Below are the code and all the weights of a small trained network. Each question names an input and a target symbol and asks about switching units off, where a switched-off unit gives its printed mean instead of its output.

import numpy as np


def w(rows, s, z=0):
    codes = np.array(rows[::2]) - 128.0
    scale = np.full(codes.shape[1], s)
    scale[-1] = z or s
    return codes * scale


def norm(h):
    return h / np.sqrt((h * h).mean(-1, keepdims=True) + 1e-5)


def softmax(a):
    e = np.exp(a - a.max(-1, keepdims=True))
    return e / e.sum(-1, keepdims=True)


def log_softmax(a):
    a = a - a.max(-1, keepdims=True)
    return a - np.log(np.exp(a).sum(-1, keepdims=True))


def net(x, mask):
    ids = ['αβγδελμξπφψ'.index(c) for c in x.split()]
    T = len(ids)
    res = E[ids] + P[:T]
    u = 0
    for l in range(3):
        r = norm(res)
        for j in range(3):
            rows = slice(2 * j, 2 * j + 2)
            q, k, v = (r @ M[l][rows].T for M in (Q, K, V))
            z = softmax(np.where(np.tri(T) > 0, q @ k.T / 2**0.5, -1e9)) @ v
            o = O[l][rows]
            res = res + np.where(mask[u + j], z, o[:, -1]) @ o[:, :-1]
        u += 3
    return log_softmax(norm(res)[-1] @ U[:, :-1].T + U[:, -1])


Q, K, V, O = {}, {}, {}, {}
E = w([
[144,112,156],'α',
[154,155,251],'β',
[185,148,148],'γ',
[139,149,84],'δ',
[36,79,211],'ε',
[70,85,255],'λ',
[169,138,159],'μ',
[211,195,219],'ξ',
[48,163,98],'π',
[178,149,148],'φ',
[55,186,87],'ψ',
],0.019)
P = w([
[119,130,134],'0',
[101,131,156],'1',
[70,218,248],'2',
[103,135,134],'3',
[32,174,222],'4',
[103,97,118],'5',
],0.016)
Q[0] = w([
[221,46,113],'L0H0',
[167,51,210],'L0H0',
[62,105,177],'L0H1',
[163,172,197],'L0H1',
[10,108,86],'L0H2',
[38,244,94],'L0H2',
],0.014)
K[0] = w([
[247,113,153],'L0H0',
[145,125,172],'L0H0',
[152,49,136],'L0H1',
[135,135,86],'L0H1',
[142,132,15],'L0H2',
[162,123,51],'L0H2',
],0.015)
V[0] = w([
[154,68,49],'L0H0',
[39,104,34],'L0H0',
[100,25,198],'L0H1',
[57,175,61],'L0H1',
[151,121,8],'L0H2',
[120,172,205],'L0H2',
],0.013)
O[0] = w([
[84,222,128,2],'L0H0',
[45,180,129,206],'L0H0',
[2,138,171,162],'L0H1',
[177,158,167,145],'L0H1',
[164,185,146,68],'L0H2',
[118,80,92,200],'L0H2',
],0.015,0.007)
Q[1] = w([
[78,202,128],'L1H0',
[106,132,250],'L1H0',
[196,110,29],'L1H1',
[170,120,74],'L1H1',
[98,78,134],'L1H2',
[199,61,200],'L1H2',
],0.014)
K[1] = w([
[92,83,203],'L1H0',
[76,201,114],'L1H0',
[187,86,126],'L1H1',
[156,129,192],'L1H1',
[116,175,149],'L1H2',
[169,200,5],'L1H2',
],0.018)
V[1] = w([
[78,138,152],'L1H0',
[129,98,108],'L1H0',
[146,109,143],'L1H1',
[135,142,3],'L1H1',
[140,83,156],'L1H2',
[166,112,114],'L1H2',
],0.017)
O[1] = w([
[254,101,134,255],'L1H0',
[119,170,114,93],'L1H0',
[131,183,195,80],'L1H1',
[125,5,15,39],'L1H1',
[120,167,209,144],'L1H2',
[114,175,120,55],'L1H2',
],0.0078,0.0038)
Q[2] = w([
[143,134,141],'L2H0',
[89,39,250],'L2H0',
[173,42,198],'L2H1',
[139,71,29],'L2H1',
[182,231,114],'L2H2',
[112,86,78],'L2H2',
],0.019)
K[2] = w([
[130,111,144],'L2H0',
[195,148,19],'L2H0',
[125,81,34],'L2H1',
[162,29,255],'L2H1',
[147,232,169],'L2H2',
[85,126,57],'L2H2',
],0.013)
V[2] = w([
[145,63,54],'L2H0',
[146,56,105],'L2H0',
[39,130,50],'L2H1',
[100,137,253],'L2H1',
[88,167,115],'L2H2',
[122,134,57],'L2H2',
],0.016)
O[2] = w([
[252,143,107,135],'L2H0',
[209,109,164,106],'L2H0',
[148,28,32,179],'L2H1',
[161,133,229,84],'L2H1',
[94,110,193,54],'L2H2',
[132,55,146,5],'L2H2',
],0.013,0.0022)
U = w([
[121,8,144,26],'α',
[175,69,198,57],'β',
[215,125,100,161],'γ',
[213,245,132,192],'δ',
[119,66,227,63],'ε',
[122,50,222,3],'λ',
[192,87,118,128],'μ',
[215,122,176,102],'ξ',
[68,138,68,160],'π',
[215,121,95,165],'φ',
[120,162,29,142],'ψ',
],0.013,0.0056)

Each question gives the input, a string of symbols that net reads in full, and the target symbol t.
The units are the heads (2 rows each of Q, K, V and O). Each row of codes is followed by its name. A weight is (code - 128) times the scale printed after its matrix; where a second scale follows, it is the last column's (O and U).
mask holds one flag per head, layer by layer. A switched-off head (its flag False) gives its mean, the last column of its rows in O, instead of its output. The means were averaged over made-up inputs and are rounded, as every weight is.
A unit's drop is (log p(t) with every unit on - log p(t) with that unit switched off) / (log p(t) with every unit on - log p(t) with every unit switched off).
The circuit of an input: a set's keep is (log p(t) with only the set's units on - log p(t) with every unit switched off) / (log p(t) with every unit on - log p(t) with every unit switched off). Starting from all 9 units, units are removed one at a time, each time the one whose removal leaves the highest keep (on an exact tie, the one counted first), for as long as the keep stays at least 0.8.
circuit, biggest first: the units of the circuit, biggest drop first
most important unit: the unit with the biggest drop
which heads matter: for each layer, one digit per head in row order, 1 if its drop is at least 0.15 and else 0, layers parted by /
drop of u: that unit's drop, to one decimal
input α π ε α φ, target α: which heads matter : 010 / 000 / 010
input π π φ, target π: circuit, biggest first : (L2H0, L0H0)
input δ ψ ψ π μ, target δ: most important unit : L0H2
input δ ε γ, target δ: circuit, biggest first : (L0H1, L2H1)
input δ μ φ π φ, target δ: circuit, biggest first : (L0H1, L0H0)
input π π β δ ε, target π: which heads matter : 101 / 011 / 110
input ψ π α, target ψ: which heads matter : 111 / 011 / 010
input δ γ π π β, target δ: circuit, biggest first : (L0H1, L0H2, L2H1)
input δ ψ λ, target δ: circuit, biggest first : (L0H1, L2H1)
input δ λ α ψ ξ, target δ: which heads matter : 011 / 011 / 001
input π δ β ε α, target π: circuit, biggest first : (L2H0, L0H2)
input δ ψ ψ ψ α, target δ: which heads matter : 011 / 000 / 000
input ψ γ μ, target π: which heads matter : 011 / 000 / 000
input β ξ φ π ε, target α: most important unit : L2H1
input π ψ δ π φ, target π: which heads matter : 111 / 000 / 100
input ψ γ ψ δ φ, target ψ: which heads matter : 110 / 011 / 110
input δ ε δ δ ψ, target δ: drop of L2H0 : -0.2
input ψ π ξ, target ψ: drop of L1H1 : 0.3
input π α π δ, target δ: drop of L2H1 : 0.0
input δ ψ δ ε π, target δ: circuit, biggest first : (L0H2)
